Rows lie near named flat spaces through zero. A row that begins with a name and a colon came from that space; any other row is followed by the name of its block's space that it lies nearest.
lcdz: [11, 21, 21, -4, -17, 14, 15, -4, 13, -9, -5, 1, 0, -2, 7, 14, -26, -14, 10, 14, -11, 3, 3, 9, 9, 9, 12, -13, -8, 0]
hmfd: [-6, 12, -4, -23, -5, -2, 6, -14, -10, -8, 1, -11, -26, 23, -23, 6, -6, 5, -4, 8, -18, -2, -20, -24, -11, -33, -10, 19, 12, 10]
jtzc: [-7, 3, -24, -12, 11, -16, 33, 0, -25, 2, 1, 20, -13, 13, -4, -19, -12, -8, 13, 31, 20, 1, -28, -7, 15, -1, 20, 3, 7, 27]
jtzc: [-19, 46, -1, 4, 22, 11, -17, 44, 10, -12, 9, -3, 0, 24, -31, 31, 7, -31, 8, 3, -25, -33, -26, 13, 21, -5, 8, 8, 0, 7]
lcdz: [4, -14, 5, -13, -7, -23, 42, -41, -10, 3, 7, 27, 3, -11, 25, -28, -13, -8, -4, 13, 25, 22, 6, 13, -9, 32, 18, -8, -18, 7]
lcdz: [-27, 19, -22, -17, -5, -28, -18, 22, -22, 13, 1, -8, -32, 29, -80, -13, -10, -10, 19, -4, 9, -23, -34, -8, -14, -35, 0, 35, -7, 16]
jtzc: [15, -36, -27, 36, -26, 1, -19, 27, -6, 30, -31, -2, 6, -29, 9, -34, -4, 22, 20, -3, 49, -3, 14, 12, 12, -4, -1, -12, 7, -3]
lcdz: [-19, -13, -20, 11, 35, -15, -8, 3, -2, 6, 25, 13, 9, 11, 6, -12, 60, -14, -20, -30, -6, -24, -13, 30, 3, 10, -3, 19, -11, -1]
qsrt: [6, -25, -3, 3, 16, -12, 32, -17, 6, 2, 15, 17, 6, 3, 29, -12, 32, -14, -1, -19, -8, -12, -4, 32, 21, 18, 21, 0, -14, 9]
hmfd: [4, -23, 15, -12, -35, -1, 2, -41, 8, 11, -5, -3, -13, -3, 2, -18, 6, 18, -9, -21, -11, 7, 12, -4, -29, -2, -17, 12, -12, -12]
jtzc: [-55, 26, -18, -24, 30, -17, -6, -20, -1, -21, 24, 19, -4, 40, -3, 12, 48, -18, -50, -1, -16, -33, -43, -3, -27, 8, -23, 30, 19, 10]
hmfd: [-8, -38, 14, -24, -14, -34, 5, -37, 7, -5, -5, -2, 8, -10, 2, 1, -13, 22, -8, -23, 18, 9, 21, -22, -33, 12, -3, -6, 9, -2]
hmfd: [-12, -6, 17, -10, -21, 48, -11, -5, 21, 5, -23, 8, -1, 6, 25, 11, 5, 41, -7, 18, -41, 5, 0, -57, -7, 20, -30, -6, 32, -8]
hmfd: [13, 23, -10, 3, 26, -6, -1, 19, -16, -26, 2, -20, 7, -6, -2, 28, -29, -8, -1, 24, 20, 13, 2, -8, 11, -27, 8, -15, 21, 7]
qsrt: [-3, 5, -10, 0, -6, -1, -4, 25, 1, 4, -9, -8, -14, 15, -29, 5, -4, -5, 23, -4, -6, -24, -18, 1, 17, -21, 10, 8, 5, 13]
jtzc: [-1, -10, -5, 9, -17, 4, -13, -2, 0, 15, -6, 1, -4, -5, -2, -19, 11, 9, -3, -9, 6, -2, 3, 5, -11, -1, -13, 8, -6, -8]
qsrt: [10, 10, -4, 4, 52, -18, -1, 19, -20, -4, 36, -13, 2, 5, -27, 6, 15, -23, 7, -17, -11, 8, 1, 17, 14, -20, 17, 12, -27, 0]
lcdz: [-21, 5, 4, -47, -16, -27, 50, -61, 0, -20, 5, 20, -22, 29, 5, -1, -8, -10, -17, 13, -7, -9, -29, -9, -21, 5, 7, 13, 10, 25]
jtzc: [-2, 38, 6, 12, 11, -14, -26, -1, 7, -30, 16, -19, 19, -9, -1, 31, -1, -33, -36, -10, 19, -6, 12, 40, -21, -9, -11, -2, -7, -17]
hmfd: [11, -15, 2, 2, -6, 17, -1, 11, 1, 5, -17, -5, 1, -7, 9, 4, -13, 25, 15, 10, -5, 10, 8, -30, 11, -3, -1, -13, 18, 1]
jtzc: [-8, -3, 7, -25, 9, -12, 0, -16, -12, -2, 10, -7, -12, 11, -25, 2, -6, 13, -3, -3, -13, 15, -1, -35, -22, -13, -8, 14, 1, 1]
qsrt: [9, -19, 5, -26, 20, -40, 17, -18, -13, -14, 13, -19, -4, 2, -22, 12, -20, 4, 8, -18, 6, 14, 10, -17, -8, -24, 17, 1, 1, 10]
hmfd: [14, -1, 18, 2, -20, -1, 2, -15, 8, 10, 7, -6, -8, -5, -12, -12, 1, -12, 6, -22, -11, 3, 12, 28, -7, -2, 3, 9, -36, -12]
lcdz: [20, -2, 10, 14, 11, -10, 10, 33, 15, -5, 2, -9, 15, -8, -8, 20, -16, -25, 36, -18, 3, -15, 11, 35, 40, 2, 41, -20, -15, 7]
lcdz: [16, -25, -1, 4, 21, 10, -3, -8, -20, 3, 1, -3, 14, -25, 30, -7, -6, 37, -11, 18, 10, 48, 28, -44, -9, 5, -15, -16, 16, -11]
qsrt: [-2, -4, -3, 9, -10, -13, -42, -5, -4, 7, 5, -25, -4, -8, -28, -7, 14, 6, -20, -34, 10, 0, 15, 10, -37, -27, -29, 20, -13, -23]
hmfd: [-26, -9, -9, -3, 12, -12, -10, 30, -15, 30, 1, 22, 0, 4, -36, -27, 0, 7, 26, 4, 11, 1, -10, -20, -1, 27, 9, 8, -13, 5]
qsrt: [-17, 8, -9, 26, -21, 29, -48, 23, 8, 18, -19, 3, 8, -9, 4, -10, 17, 16, -16, 4, 8, -9, 2, -4, -16, 12, -36, 3, 10, -20]
qsrt: [-15, -29, 10, -14, -55, -13, 12, -57, 31, -6, -23, 13, 3, -3, 37, -6, 5, 13, -28, -18, 16, -21, 5, 10, -33, 24, -16, -5, 19, -1]
hmfd: [-24, 6, -17, -19, 30, -27, 24, -7, 10, -35, 9, 5, 4, 30, 13, 34, 19, -21, -17, -4, -3, -42, -33, 9, 16, -6, 17, 0, 35, 30]
jtzc: [-40, 17, -13, -9, 18, 1, -14, 5, 4, -6, 10, 14, -2, 28, -6, 8, 37, -7, -25, -1, -19, -29, -30, -7, -10, 10, -17, 19, 15, 5]
qsrt: [15, -2, -1, 10, -4, -10, -43, 20, -26, 9, -10, -30, 6, -32, -35, -5, -43, 26, 6, 5, 42, 42, 35, -31, -31, -24, -18, -7, 0, -21]
hmfd: [-29, -2, 3, -9, 2, 0, -8, -7, 9, 1, 0, 19, 10, 5, 9, 0, 14, 7, -17, 2, -2, -6, -5, -15, -17, 32, -13, 1, 10, -3]
lcdz: [-14, -4, -7, -1, -31, -7, -6, 4, -3, 21, -17, 12, -10, -1, -21, -26, -13, 6, 13, 5, 22, -7, -7, -2, -12, 10, -3, 6, -5, 3]
jtzc: [36, -8, 25, -1, 3, 16, 47, 9, 21, -12, -5, -1, 6, -3, 26, 25, -26, -10, 42, 6, -27, 1, 9, 8, 57, 7, 48, -32, -2, 16]
qsrt: [-29, -11, -14, 10, 11, 29, 5, 35, 16, 8, -23, 40, 24, 4, 44, 3, 15, 17, 8, 33, 0, -20, -18, -28, 33, 56, 6, -26, 41, 16]
jtzc: [10, 32, 21, 15, -18, 29, -17, 28, 23, 9, 2, -12, -11, 10, -30, 10, 6, -27, 22, -18, -41, -23, -4, 36, 19, -10, 6, 11, -35, -11]
jtzc: [-9, -19, -20, -8, -7, -30, 1, -21, -9, 3, 2, -4, -14, 10, -14, -16, 17, 2, -11, -22, 15, -16, -12, 10, -17, -23, -6, 20, 3, 8]
qsrt: [11, -8, 16, -11, -27, -8, 11, -32, -1, -8, -14, 0, 7, -23, 20, -2, -40, 15, -8, 17, 29, 31, 25, -16, -25, 13, -5, -20, 7, -7]
lcdz: [0, 22, 12, -37, -2, -11, 33, -24, -15, -16, 4, 1, -20, 14, -19, 8, -42, -4, 8, 30, -6, 22, -12, -30, -9, -11, 12, 2, 2, 16]
lcdz: [-3, 0, -19, -6, 48, -12, -12, 3, -49, 10, 27, -4, -6, -2, -24, -22, 7, 15, -11, 15, 8, 44, 2, -37, -20, -18, -15, 18, -7, -5]
lcdz: [2, -2, -16, 1, -21, -18, -2, -36, -25, 11, 4, 1, -16, -9, -5, -40, 2, 1, -24, 3, 34, 18, 1, 15, -37, -14, -21, 20, -16, -8]
hmfd: [16, -21, -32, 28, -9, 9, -6, 8, -26, 32, -8, 5, -11, -14, 8, -50, 17, 14, 5, 8, 26, 12, -1, 11, 7, -14, -10, 9, -9, -3]
qsrt: [3, 19, 2, 8, 22, 42, -6, -2, -7, 6, 19, 6, -7, 10, 17, -7, 39, 3, -20, 12, -48, 15, -8, -10, 3, 1, -24, 16, -11, -14]
[-25, 25, -12, 2, -2, 5, -16, -25, -8, -3, 12, 14, -2, 7, 13, -14, 30, -9, -49, 11, 6, -1, -13, 12, -36, 10, -36, 20, -2, -12]  hmfd
[14, 6, 34, -6, 10, 17, 12, -13, 23, -22, 8, -4, 18, -7, 31, 34, -6, -4, -7, -2, -29, 13, 21, -3, 7, 18, 6, -21, 0, -10]  jtzc
[9, -1, 3, -3, 37, -16, -10, -9, -17, -5, 33, -18, 0, -1, -17, 2, 19, -5, -15, -23, -12, 19, 12, 3, -15, -22, -7, 17, -22, -13]  qsrt
[21, 39, -15, 17, -9, 21, -1, 5, -21, 13, 14, -12, -37, 15, -28, -26, 15, -29, 4, 8, -20, -3, -23, 41, 11, -47, -6, 33, -38, -3]  hmfd
[5, -27, 3, 6, 21, -11, 7, 10, 18, -26, -13, -1, 42, -23, 48, 37, -16, 12, -2, 1, 28, 0, 24, -11, 19, 26, 18, -45, 42, 6]  hmfd
[35, -41, 23, 2, 0, 13, 37, -8, 25, -10, -14, -1, 21, -19, 54, 21, -15, 18, 24, -5, -13, 10, 28, -9, 40, 18, 30, -41, 17, 7]  jtzc
[17, 17, 15, -2, 8, -11, 7, -18, -3, -24, 11, -11, 14, -17, 14, 18, -25, -15, -16, 8, 17, 25, 22, 13, -12, -1, 4, -15, -7, -9]  jtzc
[16, 34, 23, -3, -19, 31, 10, -30, 9, -18, 2, -5, -5, -3, 26, 14, -11, -10, -23, 22, -22, 18, 7, 7, -10, -2, -15, -4, -6, -13]  lcdz
[1, -19, -6, -1, -3, -20, -14, 3, 6, -1, -2, -22, -6, 5, -23, 8, 9, 4, 5, -36, 1, -21, 1, 6, -3, -29, 0, 10, 4, 2]  jtzc
[-3, -13, -28, 12, 24, -35, -9, 23, -34, 15, 4, 5, 11, -19, -19, -27, -14, 1, 11, 8, 59, 18, 6, 1, -3, 3, 12, -4, -6, 4]  hmfd
[-15, 54, 14, 3, -10, 13, -47, -9, 4, -13, 14, -18, -3, 4, -23, 16, 9, -19, -45, -4, -11, 2, 3, 15, -48, -14, -44, 22, -16, -31]  qsrt
[9, 8, 5, 15, 6, 1, -54, 47, -8, 5, -8, -36, 10, -20, -45, 18, -31, 16, 17, -9, 16, 16, 27, -24, -11, -25, -11, -6, 1, -19]  jtzc
[13, -10, 3, -29, -36, -16, 30, -16, 3, -4, -18, -19, -37, 22, -34, 5, -33, 4, 34, -7, -12, -18, -18, -11, 10, -46, 20, 10, 9, 26]  qsrt
[-11, 36, -9, -8, 1, 6, -21, 1, -26, 6, 11, -7, -25, 14, -41, -13, -2, -3, -12, 17, -7, 13, -17, -15, -27, -27, -25, 30, -12, -7]  lcdz
[7, 2, -12, -4, -2, -36, 5, -34, -26, -11, 8, -6, 0, -17, 2, -16, -19, -7, -27, 7, 52, 27, 12, 14, -35, -14, -7, 2, -6, -4]  jtzc
[-22, 12, -28, 19, 20, -5, -15, 5, -15, 2, 9, 21, 15, -5, 20, -18, 27, -11, -33, 16, 33, -2, -10, 19, -12, 21, -16, 4, 4, -4]  hmfd
[2, 23, -5, 14, -11, 34, -12, 9, -8, 19, 1, 5, -18, 7, -7, -22, 18, -4, -2, 14, -22, 2, -14, 7, 1, -7, -19, 19, -18, -10]  hmfd
[24, -5, -18, -7, -16, -19, 4, -28, -34, 3, 1, -27, -33, -1, -26, -24, -16, 9, -4, 1, 20, 22, 0, -3, -23, -61, -13, 22, -6, 2]  hmfd
